Here is a tiny trained network, its code and every weight. The questions are about switching its units off for an input and a target symbol, where a switched-off unit gives its printed mean instead of its output.

import numpy as np


def w(rows, s, z=0):
    codes = np.array(rows[::2]) - 128.0
    scale = np.full(codes.shape[1], s)
    scale[-1] = z or s
    return codes * scale


def norm(h):
    return h / np.sqrt((h * h).mean(-1, keepdims=True) + 1e-5)


def f(y):
    return y / 2 * (1 + np.tanh(0.7978845608 * (y + 0.044715 * y**3)))


def softmax(a):
    e = np.exp(a - a.max(-1, keepdims=True))
    return e / e.sum(-1, keepdims=True)


def log_softmax(a):
    a = a - a.max(-1, keepdims=True)
    return a - np.log(np.exp(a).sum(-1, keepdims=True))


def net(x, mask):
    ids = ['ΞΠβγδζηθμστψω'.index(c) for c in x.split()]
    T = len(ids)
    res = E[ids] + P[:T]
    r = norm(res)
    for j in range(3):
        rows = slice(4 * j, 4 * j + 4)
        q, k, v = (r @ M[0][rows].T for M in (Q, K, V))
        z = softmax(np.where(np.tri(T) > 0, q @ k.T / 4**0.5, -1e9)) @ v
        o = O[0][rows]
        res = res + np.where(mask[j], z, o[:, -1]) @ o[:, :-1]
    y = f(norm(res) @ A[0][:, :-1].T + A[0][:, -1])
    res = res + np.where(mask[3:15], y, B[0][:, -1]) @ B[0][:, :-1]
    return log_softmax(norm(res)[-1] @ U[:, :-1].T + U[:, -1])


Q, K, V, O, A, B = {}, {}, {}, {}, {}, {}
E = w([
[174,96,109,185,74,178,3,96],'Ξ',
[106,124,79,42,161,72,127,107],'Π',
[96,41,120,129,175,144,148,247],'β',
[145,116,225,104,88,161,105,214],'γ',
[100,80,118,68,44,207,137,112],'δ',
[31,159,197,146,153,132,131,160],'ζ',
[147,158,127,115,114,243,94,208],'η',
[221,138,196,103,199,85,127,185],'θ',
[149,153,202,141,82,131,133,214],'μ',
[176,178,172,23,76,156,109,144],'σ',
[165,99,212,156,60,99,107,173],'τ',
[203,24,116,59,82,125,81,155],'ψ',
[189,163,60,100,95,158,206,233],'ω',
],0.016)
P = w([
[137,126,229,175,126,254,127,155],'0',
[117,157,180,149,72,187,73,164],'1',
[105,163,177,145,95,166,104,155],'2',
[94,165,165,130,87,132,92,149],'3',
[90,205,85,128,92,128,90,159],'4',
[78,196,94,112,83,95,88,152],'5',
[74,186,104,97,77,68,84,147],'6',
[72,184,113,98,75,56,74,144],'7',
],0.0077)
Q[0] = w([
[63,94,113,154,140,125,110,123],'H0',
[158,173,166,136,88,127,120,146],'H0',
[143,167,127,126,124,91,132,164],'H0',
[108,140,149,115,104,118,129,137],'H0',
[133,160,104,120,133,140,160,156],'H1',
[102,124,162,103,104,136,101,194],'H1',
[120,92,122,158,138,121,152,75],'H1',
[110,150,145,123,110,120,131,166],'H1',
[123,170,122,137,61,150,81,159],'H2',
[159,101,96,136,49,123,105,151],'H2',
[123,141,131,162,189,101,157,91],'H2',
[159,160,126,111,3,125,53,140],'H2',
],0.016)
K[0] = w([
[124,140,172,184,93,134,101,114],'H0',
[202,145,101,76,112,131,159,90],'H0',
[162,183,85,111,128,52,133,113],'H0',
[192,148,101,124,80,104,142,140],'H0',
[114,125,168,122,71,108,191,194],'H1',
[81,102,72,97,157,51,106,71],'H1',
[170,153,131,199,119,130,120,168],'H1',
[115,178,116,95,129,125,168,169],'H1',
[74,138,92,79,191,77,175,54],'H2',
[98,87,78,64,180,72,175,122],'H2',
[162,150,204,200,102,181,114,142],'H2',
[84,154,70,6,167,33,171,66],'H2',
],0.012)
V[0] = w([
[128,120,89,150,151,86,77,75],'H0',
[191,198,113,107,175,100,112,128],'H0',
[116,117,159,70,165,117,98,140],'H0',
[88,70,182,216,185,168,176,163],'H0',
[182,72,123,68,158,88,115,101],'H1',
[187,99,133,168,74,147,123,125],'H1',
[64,136,93,70,191,93,149,62],'H1',
[189,184,182,168,119,123,154,48],'H1',
[158,38,109,96,176,102,65,182],'H2',
[8,60,104,129,108,152,145,144],'H2',
[134,161,161,83,90,148,115,25],'H2',
[164,68,85,88,69,155,163,116],'H2',
],0.011)
O[0] = w([
[109,132,111,119,142,75,100,100,59],'H0',
[152,192,96,144,147,121,85,137,92],'H0',
[149,89,155,102,140,153,123,103,165],'H0',
[178,117,145,107,168,131,157,104,68],'H0',
[168,79,149,124,113,140,105,175,113],'H1',
[97,173,102,90,144,72,197,186,84],'H1',
[173,84,142,173,115,184,128,124,114],'H1',
[130,137,172,84,76,95,157,145,3],'H1',
[164,106,160,94,213,106,141,169,177],'H2',
[2,83,109,135,155,113,172,152,206],'H2',
[142,138,225,54,81,196,137,94,142],'H2',
[173,69,53,98,82,183,196,167,85],'H2',
],0.0093,0.0057)
A[0] = w([
[178,107,142,210,92,200,179,178,90],'N0',
[32,164,121,78,134,92,98,149,26],'N1',
[234,89,106,176,102,126,127,213,255],'N2',
[109,147,115,126,71,76,192,140,82],'N3',
[114,185,67,3,165,59,170,30,102],'N4',
[90,147,82,127,111,90,71,136,55],'N5',
[126,114,126,147,92,185,91,216,88],'N6',
[66,150,163,57,196,94,119,26,145],'N7',
[155,116,177,130,198,83,74,225,191],'N8',
[68,85,161,196,135,161,101,157,186],'N9',
[151,78,127,46,139,92,155,207,38],'N10',
[144,123,94,93,115,174,89,94,162],'N11',
],0.011,0.0041)
B[0] = w([
[207,32,189,125,109,229,176,87,180],'N0',
[106,103,182,93,148,167,165,67,200],'N1',
[132,205,103,235,64,190,83,43,211],'N2',
[129,100,75,239,126,112,174,138,151],'N3',
[210,17,172,244,167,241,106,168,172],'N4',
[189,134,139,75,154,175,189,96,169],'N5',
[179,78,132,92,127,71,169,171,202],'N6',
[128,173,76,179,68,181,113,54,193],'N7',
[152,155,101,105,197,82,95,109,196],'N8',
[50,127,83,154,177,75,112,99,254],'N9',
[134,49,76,78,42,105,59,2,141],'N10',
[109,151,174,169,94,124,199,211,180],'N11',
],0.0085,0.0097)
U = w([
[220,82,151,182,171,232,140,72,122],'Ξ',
[102,91,155,228,101,112,82,205,92],'Π',
[93,91,66,141,204,86,101,193,253],'β',
[120,106,183,22,152,113,103,77,140],'γ',
[50,58,66,100,43,163,195,153,110],'δ',
[30,183,130,187,71,132,90,37,123],'ζ',
[111,176,124,109,173,207,172,187,110],'η',
[228,234,115,140,176,107,61,81,100],'θ',
[138,189,173,194,149,122,209,162,115],'μ',
[117,198,154,94,8,169,70,186,149],'σ',
[188,120,151,173,83,34,215,59,138],'τ',
[181,100,15,77,52,111,76,47,108],'ψ',
[166,185,1,209,69,134,185,145,138],'ω',
],0.0091,0.0052)

Each question gives the input, a string of symbols that net reads in full, and the target symbol t.
The units are the heads (4 rows each of Q, K, V and O) and the neurons (one row each of A and B). Each row of codes is followed by its name. A weight is (code - 128) times the scale printed after its matrix; where a second scale follows, it is the last column's (O, A, B and U).
mask holds one flag per unit, heads first, then neurons. A switched-off unit (its flag False) gives its mean, the last column of its rows in O or B, instead of its output. The means were averaged over made-up inputs and are rounded, as every weight is.
A unit's drop is (log p(t) with every unit on - log p(t) with that unit switched off) / (log p(t) with every unit on - log p(t) with every unit switched off).
The circuit of an input: a set's keep is (log p(t) with only the set's units on - log p(t) with every unit switched off) / (log p(t) with every unit on - log p(t) with every unit switched off). Starting from the 12 units with the biggest drops (on a tie, the unit counted first), units are removed one at a time, each time the one whose removal leaves the highest keep (on an exact tie, the one counted first), for as long as the keep stays at least 0.8.
circuit, biggest first: the units of the circuit, biggest drop first
unit that matters most: the unit with the biggest drop
top k neurons: the k neurons with the biggest drops, biggest first
which heads matter: for each layer, one digit per head in row order, 1 if its drop is at least 0.15 and else 0, layers parted by /
drop when u is switched off: that unit's drop, to one decimal
input η Ξ Ξ Ξ η, target η: unit that matters most	H1
input ψ Ξ τ, target ψ: which heads matter	011
input σ Ξ γ, target σ: which heads matter	011
input Ξ β η ψ τ Ξ, target ψ: circuit, biggest first	[H2, N10, H1]
input β ω Ξ ζ Π Ξ, target Π: circuit, biggest first	[N11, N7, N1]
input Ξ Ξ Ξ τ, target τ: top 2 neurons	[N3, N10]
input δ ω ζ θ, target θ: which heads matter	110
input Π η ζ Π Π ζ ζ σ, target Ξ: which heads matter	011
input Ξ θ σ Π Π ω Π β, target Ξ: which heads matter	010
input ζ Ξ ζ Ξ τ Ξ τ, target ζ: which heads matter	001
input Ξ Ξ ζ β Ξ Ξ, target β: which heads matter	001
input Ξ Ξ Ξ Ξ Π ζ, target Ξ: which heads matter	011
input ζ η Ξ η β Ξ η τ, target β: which heads matter	001
input Ξ μ Π ζ Ξ Ξ γ Ξ, target γ: unit that matters most	H1
input Ξ ζ γ Ξ Ξ ζ θ, target θ: which heads matter	000
input β ψ τ Ξ γ τ, target ψ: circuit, biggest first	[N10, H2]
input Ξ σ μ, target σ: circuit, biggest first	[H2, H1]
input τ Ξ Ξ Ξ μ Ξ Ξ, target Ξ: which heads matter	010
input Ξ Ξ γ, target γ: top 2 neurons	[N10, N2]
input ζ ζ β, target β: unit that matters most	H2
input Ξ Π ζ Ξ Ξ σ Π, target σ: top 2 neurons	[N11, N9]
input δ τ θ Ξ, target θ: drop when H2 is switched off	1.6
input Ξ δ ζ σ Ξ Ξ, target σ: drop when H1 is switched off	0.1
input ψ Ξ Ξ Ξ σ, target σ: drop when H0 is switched off	0.1
